Here is a tiny trained network, its code and every weight. The questions are about switching its units off for an input and a target symbol, where a switched-off unit gives its printed mean instead of its output.

import numpy as np


def w(rows, s, z=0):
    codes = np.array(rows[::2]) - 128.0
    scale = np.full(codes.shape[1], s)
    scale[-1] = z or s
    return codes * scale


def f(y):
    return y / 2 * (1 + np.tanh(0.7978845608 * (y + 0.044715 * y**3)))


def softmax(a):
    e = np.exp(a - a.max(-1, keepdims=True))
    return e / e.sum(-1, keepdims=True)


def log_softmax(a):
    a = a - a.max(-1, keepdims=True)
    return a - np.log(np.exp(a).sum(-1, keepdims=True))


def net(x, mask):
    ids = ['δζηλξπτφψω'.index(c) for c in x.split()]
    T = len(ids)
    res = E[ids] + P[:T]
    r = res
    for j in range(3):
        rows = slice(3 * j, 3 * j + 3)
        q, k, v = (r @ M[0][rows].T for M in (Q, K, V))
        z = softmax(np.where(np.tri(T) > 0, q @ k.T / 3**0.5, -1e9)) @ v
        o = O[0][rows]
        res = res + np.where(mask[j], z, o[:, -1]) @ o[:, :-1]
    y = f(res @ A[0][:, :-1].T + A[0][:, -1])
    res = res + np.where(mask[3:7], y, B[0][:, -1]) @ B[0][:, :-1]
    return log_softmax(res[-1] @ U[:, :-1].T + U[:, -1])


Q, K, V, O, A, B = {}, {}, {}, {}, {}, {}
E = w([
[143,56,111,158,27],'δ',
[86,58,99,95,233],'ζ',
[205,230,230,173,223],'η',
[170,193,75,205,136],'λ',
[85,79,104,46,47],'ξ',
[65,192,211,93,49],'π',
[60,204,77,183,52],'τ',
[37,19,254,153,224],'φ',
[218,80,166,178,40],'ψ',
[68,225,116,47,204],'ω',
],0.008)
P = w([
[37,121,114,208,135],'0',
[165,104,218,39,63],'1',
[65,121,97,229,133],'2',
[190,93,229,39,65],'3',
[78,133,100,206,160],'4',
[196,91,238,40,65],'5',
[92,132,103,187,161],'6',
[201,84,255,44,68],'7',
],0.0065)
Q[0] = w([
[34,218,41,219,213],'H0',
[79,241,15,226,226],'H0',
[219,158,238,69,43],'H0',
[209,36,251,11,72],'H1',
[208,127,242,1,95],'H1',
[232,54,250,32,50],'H1',
[151,44,176,47,23],'H2',
[85,48,250,95,80],'H2',
[135,190,29,238,99],'H2',
],0.0072)
K[0] = w([
[71,41,42,114,9],'H0',
[93,57,13,147,8],'H0',
[208,227,238,191,182],'H0',
[103,28,252,98,186],'H1',
[26,55,255,138,226],'H1',
[121,25,251,155,191],'H1',
[135,57,242,139,35],'H2',
[198,75,252,36,44],'H2',
[41,119,3,178,141],'H2',
],0.0071)
V[0] = w([
[217,210,229,188,162],'H0',
[126,175,91,152,10],'H0',
[219,169,137,195,181],'H0',
[136,181,71,40,160],'H1',
[135,49,212,196,162],'H1',
[119,183,30,86,92],'H1',
[61,186,145,2,83],'H2',
[153,126,249,34,91],'H2',
[229,75,187,48,99],'H2',
],0.0064)
O[0] = w([
[253,188,148,35,74,176],'H0',
[103,178,132,210,31,134],'H0',
[237,139,56,84,113,107],'H0',
[50,158,116,42,197,43],'H1',
[242,77,215,215,126,209],'H1',
[28,139,28,62,134,52],'H1',
[194,142,246,45,125,171],'H2',
[142,86,167,56,50,254],'H2',
[172,57,95,53,77,212],'H2',
],0.0058,0.004)
A[0] = w([
[23,45,60,110,9,145],'N0',
[99,53,60,238,113,146],'N1',
[179,197,106,3,86,253],'N2',
[16,248,1,186,197,122],'N3',
],0.0064,0.0046)
B[0] = w([
[23,67,19,30,5,179],'N0',
[211,104,77,144,198,188],'N1',
[103,181,26,148,248,254],'N2',
[153,161,87,1,57,175],'N3',
],0.0067,0.0082)
U = w([
[88,156,56,39,61,2],'δ',
[46,109,75,133,253,217],'ζ',
[73,220,199,16,86,123],'η',
[133,242,154,232,143,220],'λ',
[236,175,25,92,158,64],'ξ',
[148,80,63,185,47,156],'π',
[92,34,103,49,21,4],'τ',
[38,207,191,195,34,236],'φ',
[50,11,187,113,242,159],'ψ',
[212,97,206,214,66,131],'ω',
],0.0068,0.0057)

Each question gives the input, a string of symbols that net reads in full, and the target symbol t.
The units are the heads (3 rows each of Q, K, V and O) and the neurons (one row each of A and B). Each row of codes is followed by its name. A weight is (code - 128) times the scale printed after its matrix; where a second scale follows, it is the last column's (O, A, B and U).
mask holds one flag per unit, heads first, then neurons. A switched-off unit (its flag False) gives its mean, the last column of its rows in O or B, instead of its output. The means were averaged over made-up inputs and are rounded, as every weight is.
A unit's drop is (log p(t) with every unit on - log p(t) with that unit switched off) / (log p(t) with every unit on - log p(t) with every unit switched off).
The circuit of an input: a set's keep is (log p(t) with only the set's units on - log p(t) with every unit switched off) / (log p(t) with every unit on - log p(t) with every unit switched off). Starting from all 7 units, units are removed one at a time, each time the one whose removal leaves the highest keep (on an exact tie, the one counted first), for as long as the keep stays at least 0.8.
circuit, biggest first: the units of the circuit, biggest drop first
unit that matters most: the unit with the biggest drop
k most important neurons: the k neurons with the biggest drops, biggest first
heads that matter: for each layer, one digit per head in row order, 1 if its drop is at least 0.15 and else 0, layers parted by /
drop of u: that unit's drop, to one decimal
input δ δ η δ ξ π τ τ, target ξ: heads that matter : 100
input π ξ δ ψ π δ, target τ: heads that matter : 001
input ξ δ ψ λ δ ζ η ω, target ξ: heads that matter : 100
input φ δ δ λ, target ω: heads that matter : 010
input δ ω δ η ζ ζ, target ξ: heads that matter : 100
input ψ ξ ω δ δ λ δ ω, target ζ: unit that matters most : N2
input ψ ζ δ δ, target τ: heads that matter : 101
input ω ψ λ π φ τ, target ω: 2 most important neurons : N0, N3
input τ ψ π ω, target ζ: heads that matter : 010
input ζ λ ω, target η: circuit, biggest first : N3, H1, N2, H2
input π ψ λ, target ξ: heads that matter : 011
input δ ξ ξ, target τ: circuit, biggest first : N0, H0, N2
input ψ λ δ η ζ π ω, target η: 3 most important neurons : N3, N2, N1
input ω π τ τ δ λ, target λ: circuit, biggest first : N0, H2
input π λ ξ λ τ ξ, target δ: 3 most important neurons : N2, N0, N1
input η φ δ ζ ζ ζ, target ω: circuit, biggest first : H1
input ζ ζ τ, target δ: 2 most important neurons : N3, N0
input ω η ψ η η ψ τ, target δ: heads that matter : 010
input λ ψ η ζ λ ω, target ξ: 2 most important neurons : N2, N0
input π ζ η λ ζ π ψ ζ, target ξ: 2 most important neurons : N2, N0
input η ω λ, target ξ: 3 most important neurons : N3, N1, N0
input φ τ π φ φ π ψ, target ω: 2 most important neurons : N2, N0
input ζ φ δ π, target ω: 2 most important neurons : N0, N3
input δ δ φ ψ, target ω: drop of H1 : 1.5
input ζ λ ζ φ π ψ δ δ, target ω: drop of N0 : 0.1
input π τ π η δ π, target ξ: drop of N2 : 0.8
input φ φ ψ ξ, target ω: drop of H1 : 1.9
